Here is a tiny trained network, its code and every weight. The questions are about switching its units off for an input and a class, where a switched-off unit gives its printed mean instead of its output.

import numpy as np


def w(rows, s, z=0):
    codes = np.array(rows[::2]) - 128.0
    scale = np.full(codes.shape[1], s)
    scale[-1] = z or s
    return codes * scale


def norm(h):
    return h / np.sqrt((h * h).mean(-1, keepdims=True) + 1e-5)


def f(y):
    return np.maximum(y, 0)


def log_softmax(a):
    a = a - a.max(-1, keepdims=True)
    return a - np.log(np.exp(a).sum(-1, keepdims=True))


def net(x, mask):
    res = np.array(x, float).reshape(1, 4) / 4 @ E
    u = 0
    for l in range(4):
        y = f(norm(res) @ A[l][:, :-1].T + A[l][:, -1])
        res = res + np.where(mask[u : u + 4], y, B[l][:, -1]) @ B[l][:, :-1]
        u += 4
    return log_softmax(norm(res)[-1] @ U[:, :-1].T + U[:, -1])


A, B = {}, {}
E = w([
[90,5,191,253,147,120,146,167],'x0',
[100,140,150,220,63,235,92,154],'x1',
[48,94,140,67,179,86,112,89],'x2',
[112,185,239,152,145,200,195,27],'x3',
],0.0054)
A[0] = w([
[40,153,153,166,61,144,175,40,111],'L0N0',
[121,174,80,99,31,116,209,112,88],'L0N1',
[168,73,183,59,99,142,74,243,4],'L0N2',
[126,182,179,253,103,208,169,71,116],'L0N3',
],0.0047,0.0024)
B[0] = w([
[99,108,98,255,109,157,113,127,204],'L0N0',
[108,165,117,85,120,89,144,108,175],'L0N1',
[69,59,128,198,84,106,140,158,154],'L0N2',
[152,89,174,186,96,213,152,127,254],'L0N3',
],0.008,0.0045)
A[1] = w([
[46,112,119,157,51,148,121,226,251],'L1N0',
[52,139,141,100,150,112,121,134,119],'L1N1',
[111,102,219,108,222,3,134,100,103],'L1N2',
[161,80,106,124,115,108,188,57,186],'L1N3',
],0.0072,0.0013)
B[1] = w([
[202,106,151,141,152,117,141,95,253],'L1N0',
[98,141,52,137,95,83,156,20,165],'L1N1',
[86,114,168,152,123,170,123,162,227],'L1N2',
[80,178,116,2,144,149,137,191,174],'L1N3',
],0.0086,0.0057)
A[2] = w([
[125,216,122,78,105,123,66,143,6],'L2N0',
[94,182,134,163,73,8,254,99,46],'L2N1',
[39,61,187,95,241,106,134,107,77],'L2N2',
[224,133,66,199,158,98,59,215,25],'L2N3',
],0.0043,0.0018)
B[2] = w([
[208,141,161,59,116,213,180,66,178],'L2N0',
[181,131,122,95,177,18,183,154,150],'L2N1',
[38,189,99,93,70,108,195,162,251],'L2N2',
[27,114,131,130,106,3,99,103,224],'L2N3',
],0.0067,0.0028)
A[3] = w([
[151,134,119,159,81,69,119,152,16],'L3N0',
[173,73,130,152,104,32,157,159,59],'L3N1',
[88,113,88,73,203,115,100,155,2],'L3N2',
[164,106,149,133,121,64,158,254,193],'L3N3',
],0.0081,0.00059)
B[3] = w([
[135,2,116,142,137,127,117,104,202],'L3N0',
[183,141,74,107,135,156,95,101,253],'L3N1',
[193,117,251,212,114,160,193,179,210],'L3N2',
[112,116,59,90,163,112,24,222,239],'L3N3',
],0.0082,0.004)
U = w([
[115,175,69,200,195,89,121,36,19],'0',
[102,127,140,116,151,118,130,247,95],'1',
[5,119,187,114,95,111,203,163,67],'2',
[114,176,172,128,99,178,105,63,5],'3',
[176,222,104,52,111,103,171,101,209],'4',
[157,52,62,154,123,106,53,151,220],'5',
[171,105,193,251,106,199,176,115,199],'6',
],0.011,0.0029)

Each question gives the input, the list of numbers given to net, and the class t.
The units are the neurons (one row each of A and B). Each row of codes is followed by its name. A weight is (code - 128) times the scale printed after its matrix; where a second scale follows, it is the last column's (A, B and U).
mask holds one flag per neuron, layer by layer. A switched-off neuron (its flag False) gives its mean, the last column of its row in B, instead of its output. The means were averaged over made-up inputs and are rounded, as every weight is.
A unit's drop is (log p(t) with every unit on - log p(t) with that unit switched off) / (log p(t) with every unit on - log p(t) with every unit switched off).
The circuit of an input: a set's keep is (log p(t) with only the set's units on - log p(t) with every unit switched off) / (log p(t) with every unit on - log p(t) with every unit switched off). Starting from the 12 units with the biggest drops (on a tie, the unit counted first), units are removed one at a time, each time the one whose removal leaves the highest keep (on an exact tie, the one counted first), for as long as the keep stays at least 0.8.
units of the circuit, in order: the units of the circuit, biggest drop first
k most important neurons: the k neurons with the biggest drops, biggest first
k most important neurons of layer l: the k neurons of layer l with the biggest drops, biggest first
drop of u: that unit's drop, to one decimal
input [-2,-5,-4,6], class 4: units of the circuit, in order	L1N3
input [-4,-6,8,8], class 2: units of the circuit, in order	L1N2, L2N2
input [-2,-8,-2,-7], class 1: units of the circuit, in order	L3N2, L1N0
input [-3,1,3,1], class 4: 2 most important neurons of layer 1	L1N2, L1N0
input [2,-5,-8,0], class 1: 3 most important neurons	L1N3, L0N0, L1N0
input [-1,-7,-6,0], class 1: units of the circuit, in order	L3N3, L1N3
input [-3,-1,1,3], class 4: 2 most important neurons of layer 0	L0N3, L0N1
input [-2,-6,5,-7], class 1: units of the circuit, in order	L3N2, L1N0
input [2,-7,-6,6], class 2: 2 most important neurons	L1N3, L1N0
input [2,-1,-8,0], class 5: units of the circuit, in order	L3N3, L3N2
input [-1,4,4,-2], class 0: units of the circuit, in order	L0N3, L1N1, L3N3
input [1,-4,-5,-1], class 1: 3 most important neurons of layer 1	L1N3, L1N0, L1N1
input [7,0,7,-3], class 2: 2 most important neurons	L2N2, L1N2
input [-4,-5,5,-6], class 1: units of the circuit, in order	L3N2
input [-4,-3,8,-1], class 2: 3 most important neurons	L1N2, L3N2, L3N1
input [-1,-5,0,-3], class 1: 2 most important neurons	L3N3, L3N2
input [2,-8,7,-1], class 2: 2 most important neurons	L1N2, L1N1
input [-5,4,-3,-3], class 4: 2 most important neurons	L0N0, L2N0
input [5,-4,1,0], class 1: 2 most important neurons	L3N3, L0N1
input [8,-6,2,-4], class 1: 2 most important neurons of layer 1	L1N2, L1N3
input [-1,-4,6,-1], class 2: most important neuron	L1N2
input [-1,-4,-7,4], class 4: 2 most important neurons of layer 3	L3N2, L3N0
input [0,-7,3,-5], class 1: 2 most important neurons	L3N2, L3N3
input [6,7,-6,-7], class 5: drop of L2N3	0.1
input [7,1,-3,-3], class 5: drop of L3N3	0.1
input [4,5,-5,-5], class 5: drop of L2N0	0.0
input [6,-5,3,-3], class 1: drop of L1N2	-0.1
input [6,-5,-6,-2], class 5: most important neuron of layer 3	L3N1
